Here is a tiny trained network, its code and every weight. The questions are about switching its units off for an input and a class, where a switched-off unit gives its printed mean instead of its output.

import numpy as np


def w(rows, s, z=0):
    codes = np.array(rows[::2]) - 128.0
    scale = np.full(codes.shape[1], s)
    scale[-1] = z or s
    return codes * scale


def norm(h):
    return h / np.sqrt((h * h).mean(-1, keepdims=True) + 1e-5)


def f(y):
    return np.maximum(y, 0)


def log_softmax(a):
    a = a - a.max(-1, keepdims=True)
    return a - np.log(np.exp(a).sum(-1, keepdims=True))


def net(x, mask):
    res = np.array(x, float).reshape(1, 5) / 4 @ E
    u = 0
    for l in range(3):
        y = f(norm(res) @ A[l][:, :-1].T + A[l][:, -1])
        res = res + np.where(mask[u : u + 3], y, B[l][:, -1]) @ B[l][:, :-1]
        u += 3
    return log_softmax(norm(res)[-1] @ U[:, :-1].T + U[:, -1])


A, B = {}, {}
E = w([
[149,53,132,116,75,180,5,35,97,22,113,97],'x0',
[144,130,136,118,141,118,133,114,126,132,121,126],'x1',
[102,126,191,162,184,176,72,124,29,177,128,160],'x2',
[136,111,104,142,139,149,158,133,105,125,127,129],'x3',
[116,129,123,140,113,125,132,128,118,120,132,131],'x4',
],0.012)
A[0] = w([
[55,130,184,179,224,111,59,176,72,212,103,139,84],'0.n0',
[127,91,197,62,220,140,52,137,53,166,184,140,25],'0.n1',
[21,108,253,135,230,159,109,123,52,222,107,189,2],'0.n2',
],0.0053,0.0068)
B[0] = w([
[87,185,81,119,133,12,134,207,111,176,198,127,254],'0.n0',
[112,49,68,65,132,169,61,183,169,70,208,74,190],'0.n1',
[140,40,199,254,93,19,142,173,196,127,212,117,251],'0.n2',
],0.0081,0.0055)
A[1] = w([
[91,68,201,180,180,144,66,130,10,152,131,137,4],'1.n0',
[137,92,166,118,124,222,68,53,63,94,114,119,3],'1.n1',
[180,116,80,110,97,119,166,98,156,91,111,81,121],'1.n2',
],0.013,0.0042)
B[1] = w([
[197,103,6,179,54,26,130,178,180,121,191,59,233],'1.n0',
[80,146,198,73,154,188,168,70,59,144,57,193,251],'1.n1',
[160,158,140,153,102,77,91,179,159,124,191,92,255],'1.n2',
],0.016,0.0094)
A[2] = w([
[90,199,45,136,229,117,165,62,180,137,2,217,2],'2.n0',
[107,151,118,147,247,152,198,166,77,207,104,158,137],'2.n1',
[124,213,181,167,220,147,215,161,64,229,82,152,72],'2.n2',
],0.012,0.0077)
B[2] = w([
[50,181,209,101,117,154,75,118,41,142,115,89,149],'2.n0',
[146,194,191,136,117,161,56,150,83,54,53,129,241],'2.n1',
[48,197,161,71,170,252,93,81,34,76,50,207,254],'2.n2',
],0.018,0.0072)
U = w([
[193,133,41,208,82,20,122,244,192,173,249,86,248],'0',
[44,112,191,29,179,249,170,42,26,69,29,181,8],'1',
],0.012,0.0016)

Each question gives the input, the list of numbers given to net, and the class t.
The units are the neurons (one row each of A and B). Each row of codes is followed by its name. A weight is (code - 128) times the scale printed after its matrix; where a second scale follows, it is the last column's (A, B and U).
mask holds one flag per neuron, layer by layer. A switched-off neuron (its flag False) gives its mean, the last column of its row in B, instead of its output. The means were averaged over made-up inputs and are rounded, as every weight is.
A unit's drop is (log p(t) with every unit on - log p(t) with that unit switched off) / (log p(t) with every unit on - log p(t) with every unit switched off).
The circuit of an input: a set's keep is (log p(t) with only the set's units on - log p(t) with every unit switched off) / (log p(t) with every unit on - log p(t) with every unit switched off). Starting from all 9 units, units are removed one at a time, each time the one whose removal leaves the highest keep (on an exact tie, the one counted first), for as long as the keep stays at least 0.8.
circuit, biggest first: the units of the circuit, biggest drop first
top k neurons: the k neurons with the biggest drops, biggest first
drop when u is switched off: that unit's drop, to one decimal
input [5,-1,7,3,-4], class 0: circuit, biggest first => (1.n0)
input [-1,1,1,2,7], class 0: top 2 neurons => (1.n1 2.n2)
input [-4,-4,-3,0,7], class 1: top 3 neurons => (1.n0 0.n1 1.n2)
input [-7,-4,8,2,0], class 0: top 2 neurons => (1.n1 1.n0)
input [6,-5,6,8,-3], class 0: top 2 neurons => (1.n0 2.n2)
input [1,4,-1,3,4], class 0: top 4 neurons => (1.n2 2.n2 2.n1 2.n0)
input [-5,8,-4,2,6], class 1: top 3 neurons => (1.n0 0.n1 0.n2)
input [-7,0,-6,7,6], class 1: top 4 neurons => (1.n0 0.n1 0.n2 2.n2)
input [7,4,-8,-3,0], class 0: top 2 neurons => (1.n2 2.n2)
input [-6,3,0,-6,8], class 1: drop when 1.n0 is switched off => 0.9
input [-6,-4,1,-2,2], class 1: drop when 1.n0 is switched off => 0.4
